Each row, then one of two labels for whether it has a hidden trait; a new part has new ones
(in the rows, 128 means zero)
[117 133 129 125 129 126 125 141 101 116 144 124 132 127 131 126 110 165
 120 125 134 124 128 121 116  98 144 135 133 140 125 154 137 133 128 143
 114 136 131 126 133 113 134 166 101 129  96 146 127 133 138  78 128 128
 128 130 111 134 122  88 125 134 127] : S
[114 133 131 124 123 123 122 142 100 114 143 124 131 127 131 118 111 170
 121 125 134 122 129 120 123 103 144 136 135 142 134 154 138 134 127 141
 113 141 131 127 132 119 134 164 102 129  96 145 129 128 148  79 124 128
 126 130 111 137 120 104 126 140 127] : S
[112 122 126 125 121 127 126 124 143 121 121 142 127 122 132 142 130 127
 124 133 137 145 136 132 162 125 119 119 114 121 157 116 138 129 128 122
 150 109 130 129 153 153 123 118 142 138 204 112 140 127 133 165 128 129
 116 129 139 133 131 194 105 111 123] : S
[146 132 130 134 108 113 140 133 122 134 106 123 128 128 136 134 154  67
 138 131 124 136 131 126 160 114 123 134 149 109 128 105 113 126 129 111
 111 137 126 111 134 115 129 139 140 118 144 121 129 108 146 169 104 125
 137 129 139 127 147 174 126 135 143] : D
[158 128 132 124 117 154 132 133 126 127 147 122 119 123 127 114 143 118
 138 132 129 127 141 126 142 127 134 127 146 151 134 168 130 135 128 117
 113 145 127 121 123   1 129 116 137 114 159 120 130 136 125  95 121 129
 129 129 146 116 168  76 157 139 135] : S
[148 128 131 127 122 163 142 130 126 120 153 122 120 124 128 125 143 126
 134 132 139 133 138 124 130 118 139 125 149 144 130 160 122 134 127 116
 109 137 126 116 130   1 131 112 139 114 168 119 126 149 111  98 126 127
 136 128 144 118 169  62 149 130 134] : S
[161 128 133 125 118 152 133 133 126 124 145 122 119 123 127 119 142 115
 137 133 129 128 142 126 142 126 134 127 147 150 135 169 129 135 128 117
 115 145 127 121 125   1 130 118 137 111 165 120 130 138 125  94 122 129
 129 129 147 116 168  70 155 137 136] : S
[169 130 132 124 140 155 121 126 127 122 130 118 122 131 119 117 131 129
 140 129 121 109 134 128 104 155 132 128 143 152 110 179 122 128 127 127
 119 149 126 129  95  43 130 109 130 114 113 135 122 137 122  79 129 130
 129 127 133 107 149  23 173 143 131] : D
[153 130 130 125 108 117 125 145 122 127  76 130 133 135 130 153 150 102
 125 135 118 121 132 137 136 175 124 131 151 113 127 124 110 124 140 118
 131 129 129  99 142 255 133 167 120 135 161 128 133 118 173 134 109 131
 114 132 119 131  98 184 116 137 132] : S
[103 123 126 127 114 114 134 131 124 109 128 143 127 115 144 151 126  98
 124 134 144 163 140 123 200  62 124 124 120 119 169 103 148 133 124 123
 140 112 131 125 175  64 123 145 139 127 226 112 145 117 136 182 114 126
 121 130 144 135 160 206  86 105 129] : S
[157 127 132 124 120 153 133 133 126 129 145 122 119 123 126 114 141 115
 138 132 128 127 141 127 140 129 132 126 143 151 132 168 130 134 128 117
 115 144 127 121 123   2 129 116 138 113 152 119 130 137 123  92 123 129
 129 129 147 114 167  71 157 138 135] : S
[119 120 125 124 130 123 125 124 147 127 121 141 126 121 130 147 126 113
 124 133 130 143 134 134 159 129 116 120 110 127 147 112 139 128 130 127
 154 106 129 131 152 159 122 123 140 134 192 113 137 129 124 162 136 130
 114 129 138 132 132 176 107 110 123] : S
[131 131 129 124 140 127 125 144  99 107 138 124 130 126 132 144 108 151
 118 128 132 126 131 122 122  97 144 134 138 145 121 157 135 132 128 143
 117 132 131 122 141  90 134 174 102 124 121 147 128 136 132  80 130 129
 125 131 112 128 131  68 124 129 126] : S
[103 121 127 125 115 118 123 122 146 135 131 141 128 122 129 121 130 131
 127 131 132 141 134 134 157 132 117 121 106 122 161 110 143 129 128 125
 149 113 129 138 141 179 122 114 141 139 169 113 140 122 138 167 130 129
 116 128 140 136 123 212 111 119 124] : S
[151 129 128 133 157 139 114 103 127  80  95 131 124 134 130 160 109 114
 140 129 136 130 133 123 131 116 123 123 127 121 118 134 121 120 113 125
 146 129 130 140 111   2 125 101 145 117 179 138 126 115 112 149 114 126
 127 125 125 102 146  73 141 111 123] : D
[157 126 131 125 125 151 133 134 131 137 152 120 120 123 124 113 140 114
 137 131 125 124 137 127 133 132 131 127 139 153 127 162 130 134 129 120
 114 143 126 123 119  17 128 114 136 113 134 120 127 138 117  94 130 129
 130 128 145 117 164  66 159 137 135] : S
[158 127 132 124 124 150 132 130 130 134 150 122 120 124 124 111 140 114
 138 132 125 124 139 128 134 132 131 126 140 154 127 163 132 135 129 120
 115 143 126 123 119  17 128 117 136 113 141 120 128 135 119  92 128 129
 129 129 147 116 165  67 158 139 135] : S
[126 127 133 115  99 144 117 145 128 127 128 132 129 127 123 116 138 180
 119 133 132 118 140 136 123 178 135 125 131 142 158 172 137 134 140 128
 136 129 131 119 135 245 133 138 116 142 162 125 138 140 163  78 126 134
 107 132 123 137  98 169 133 143 125] : S
[162 131 132 128 136 161 128 126 127 120 140 117 122 132 120 117 132 142
 137 128 128 113 131 126  96 150 137 127 146 146 109 168 118 130 125 123
 115 145 126 128 100  21 132 104 131 116 116 134 120 141 111  79 129 128
 135 126 131 110 145  21 169 137 131] : D
[135 131 128 128 109 121 131 142 130 140  95 128 135 136 127 140 150 122
 122 131 120 118 124 136 117 176 127 131 145 110 122 111 108 123 141 121
 127 125 128 106 135 255 133 154 121 140 123 128 127 128 159 137 119 130
 123 130 114 138  83 196 115 137 130] : S
[150 129 133 124 112 151 129 133 128 130 150 121 121 124 126 106 143 126
 138 131 132 127 139 125 136 127 135 127 144 147 138 167 130 135 127 116
 112 145 126 123 121  12 130 111 138 115 150 120 130 136 127  94 120 128
 132 128 147 121 163  84 159 141 136] : S
[136 132 129 134 144 145 116 101 129  85 113 130 124 135 129 138 112 132
 140 126 142 129 129 121 123 115 128 124 126 113 126 131 120 121 111 123
 142 131 129 145 108  12 125  89 147 122 157 140 126 114 118 151 112 125
 133 124 124 109 138  95 139 116 124] : D

Next part:
[132 132 131 123 120 131 124 141 129 125 124 131 127 130 122 134 125 132
 128 122 136 124 127 126 115 115 119 127 134 226 135 126 106 123 128 133
 108 130 120 142 124 135 110 171 120 143 121 143 131 149 129 153 120 143
 135 133 130 125 131 126 124 131 137 129 122 131 121 131 119 127  20 116
 117 103 123 125 125 126 128 136 121 118 124 127 137 134 129  86 123 127
 123 121 144 131 131 137 129 130 123 112 124 137 130 131 124 129 117 122
 108 119 127 123 138 118 129 131 128 134 132 122 128  81 133 129 128 140
 134 131 134 129  34 121 127 130 153 131 162 126 124 128 125 123 127 124
 129 151 129 119 125 134 135 142 116 112] : (36)
[155 145 111 129 117 130 122 164 126 117 115  92 116 125  97 109 127 141
 129 140 158 114 137 132 152 129 110 127 130  91 142 138 106 112 136 143
 124 131 105 168 122 139 121 234 150 157 123  78 132 110 144 226 119 129
 133 122 117 126 147 144  73 132 116 140 126 134 125 144 112 126 129  98
 126  99 134 113 116 133 128  96 124 133 112 111 197 156 113 125 127 129
 124 108 135 158 135 114 129 119 105 136 128 121 132 125 123 125 116 130
  98 123 126  88 159 113 134 127 133 122 128 109 128  82 163 150   3 142
  94 130 101 124  45 135 131  58 142 123 201 143 127 127 130 124 127 141
 116  81 132 120 133  81 141 164 134 160] : (36)
[136 161 136 151 136 131 122 149 128 124 130 116 123 132  85 119 134 129
 123 113 128 126 123 149 138 125 108 147 136  97 143 129 148 119 129 122
 141 127 153 129 115 156 115 147 129 143 133 159 132 131 132 142 129 138
 132 144 136 134 130 149 119 120 133 140 107 138 122 108 146 128  99 138
 125 180 126 125 144 132 128 141 129 122 127 127 132 128 129 173 138 135
 125 159 130  85 129 128 123 128 130 114 157 137 128 131 134 116 136 126
 118 128 119 127 131  65 138 127 128  49 135 117 124  82 104 122 158 134
 114 130 119 128 139 119 116 134 140 144 101 124 117 132 128 127 132 126
 130 156 121 131 133 106 133 124 142 149] : (36)
[161 140 104 144 122 129 121 164 126 116 115  93 115 125 105 100 128 133
 133 146 164 112 139 136 169 135 109 131 120  78 148 138 122 116 136 145
 131 130 110 156 116 146 124 215 155 154 125  54 136 101 142 236 133 137
 135 104 111 127 148 131  75 128 106 142 133 130 131 141 110 124 178  99
 133 108 139 108 111 136 128  89 128 142 113 107 207 156 111 156 129 134
 124 110 118 168 135 105 134 117  99 140 136  97 130 112 118 121 134 133
 108 135 122  83 164 111 138 120 134 125 126 107 128  83 187 156   1 137
  76 128  91 122 117 141 133  42 138 116 198 148 135 125 132 124 132 148
 118  75 131 124 137  80 139 157 152 169] : (36)
[137 141 137 133 124 129 126 137 132 126 126 128 127 129 124 133 126 129
 132 136 131 128 128 125 120 125 124 128 127 142 132 134 117 126 129 132
 119 128 127 133 127 126 125 154 122 154 124 131 132 118 127 133 134 133
 132 118 132 126 129 125 135 132 130 129 129 134 124 121 124 126  91 122
 126  99 125 124 122 127 128 133 127 117 118 126 128 132 129 113 128 131
 123 129 128 118 130 123 128 127 130 117 128 116 124 120 124 126 124 127
 116 127 123 121 131 124 129 124 128 139 130 124 130 125 146 132 132 133
 129 129 124 128  70 130 135 117 143 129 143 127 132 126 127 126 132 131
 130 139 130 123 128 133 136 123 133 119] : (36)
[136 133 162 126 127 130 146 131 129 128 125 119 127 129 134 122 127 130
 118 121 131 130 122 126 119 130 129 132 125 135 137 147 105 136 130 123
 120 129 127 133 134 129 129 132 123 175 123 131 125 115 129 123 137 133
 135 135 128 129 136 122 130 124 129 126 135 121 115 122 124 126 157 124
 126 130 125 129 128 125 128 142 134 123 124 133 121 134 127 101 126 124
 115 118 121 143 118 123 125 132 114 119 139 119 122 113 127 124  88 136
 129 130 136 124 131 120 131 124 128 148 129 116 129  81 145 132 146 122
 138 129 134 128 183 129 118 126 140 128 149 128 119 129 130 126 130 129
 140 157 131 122 128 127 128 121 130 127] : (31)
[114 203 127 125 158 119 111 223 114  98 137 152 122 113  84 144 151  86
  90  61 127 126 127 128 150 107   1  99 144  69 143 133  88 133 126 132
  92 132 126 142 107  49  51 209 106 175 123  66 119  96  75 140 147  82
  98  44 130 126 135 147 119  97 142 203 133 126  96 203 124 137  80 141
 111  86 111 116 154 102 135 144 142 102  42 123   1 125 139 141 132 216
 123 134 133   1 119 189  83 127  45  75  93 126 102 139 121 140 246 126
 120 150 136 127 113  84 136 114 117 229 133 124 125  42  87 138   5 133
 127 122 171 135 113 128  90 171 197 117  49 157 135 129 128 143 137 128
 167 149  92 134 139 121 149 193 142  84] : (36)
[131 111 126 111 122 128 128 123 129 130 125 134 130 125 149 133 125 129
 128 133 132 126 129 120 121 125 139 116 125 144 121 129 109 128 129 135
 117 129 116 136 134 114 131 136 126 128 123 121 125 131 127 123 128 128
 129 118 125 124 132 120 128 132 128 124 134 126 125 139 118 127 106 118
 126 106 125 125 123 126 128 124 125 128 120 125 137 130 129  95 124 120
 127 107 133 137 130 124 134 132 121 129 113 129 129 126 122 134 112 128
 129 130 131 127 128 157 122 125 127 164 126 129 129 140 145 131 121 128
 135 128 131 128  82 131 132 125 129 123 147 130 131 127 127 126 125 130
 127 111 131 120 125 136 127 135 116 114] : (36)
[132 142 132 130 126 132 122 138 129 125 122 130 128 130 123 133 125 129
 129 133 132 125 128 125 120 122 118 127 127 125 135 129 115 124 130 132
 117 129 122 136 125 129 115 151 117 129 122 128 133 142 131 145 128 144
 132 121 127 125 132 121 136 131 134 127 130 129 120 127 116 127  46 124
 124 100 125 125 125 128 128 133 122 123 120 127 133 133 129 112 124 127
 121 128 136 149 131 128 139 133 122 127 124 129 130 129 122 125 128 123
 120 126 127 126 130 123 130 126 127 138 132 121 129  88 139 130 131 134
 124 129 131 127  74 122 128 122 139 127 153 129 128 126 126 125 130 126
 125 158 127 120 126 128 131 136 124 115] : (36)
[132 143 133 126 127 129 119 146 131 128 125 136 125 137 120 129 128 127
 132 133 135 128 129 124 117 125 112 129 128 139 134 123 125 131 128 133
 116 128 126 132 121 125 125 169 104 178 117 139 139 141 124 131 133 165
 139  86 132 126 126 103 158 131 143 121 129 130 116 107 121 125   1 118
 128  76 124 120 117 128 129 135 125 115 118 128 109 134 129 115 124 133
 106 127 121 116 130 130 149 133 137 106 123 117 125 121 111 123 138 119
 115 129 117 124 132 120 130 120 125 151 142 133 131  45 165 127 125 132
 122 130 130 124  79 118 131  94 145 127 157 129 133 121 124 124 130 124
 133 178 129 114 128 141 137 121 130 100] : (36)
[110 103 118  87 112 123 134 134 127 133 127 142 131 123 174 141 124 127
 139 133 137 129 135 102 111 122 145 111 127 173 109 117 117 145 121 135
 115 128  99 136 139  91 143 168 124 163 123 111 121 113 118  94 124 120
 129 117 126 121 123 115 144 139 129 118 147 119 134 154 110 126 149 116
 130  67 128 121 109 124 128 113 123 121 118 132 125 129 125  62 117 116
 118  86 118 128 128 136 136 123 141 128  91 110 125 120 123 143 140 129
 142 125 133 119 139 203 114 125 128 207 123 144 135 156 161 135  76 122
 152 130 132 127  91 141 139  89 131 114 156 134 137 126 128 129 121 129
 135  89 139 120 124 150 128 151 112 108] : (36)
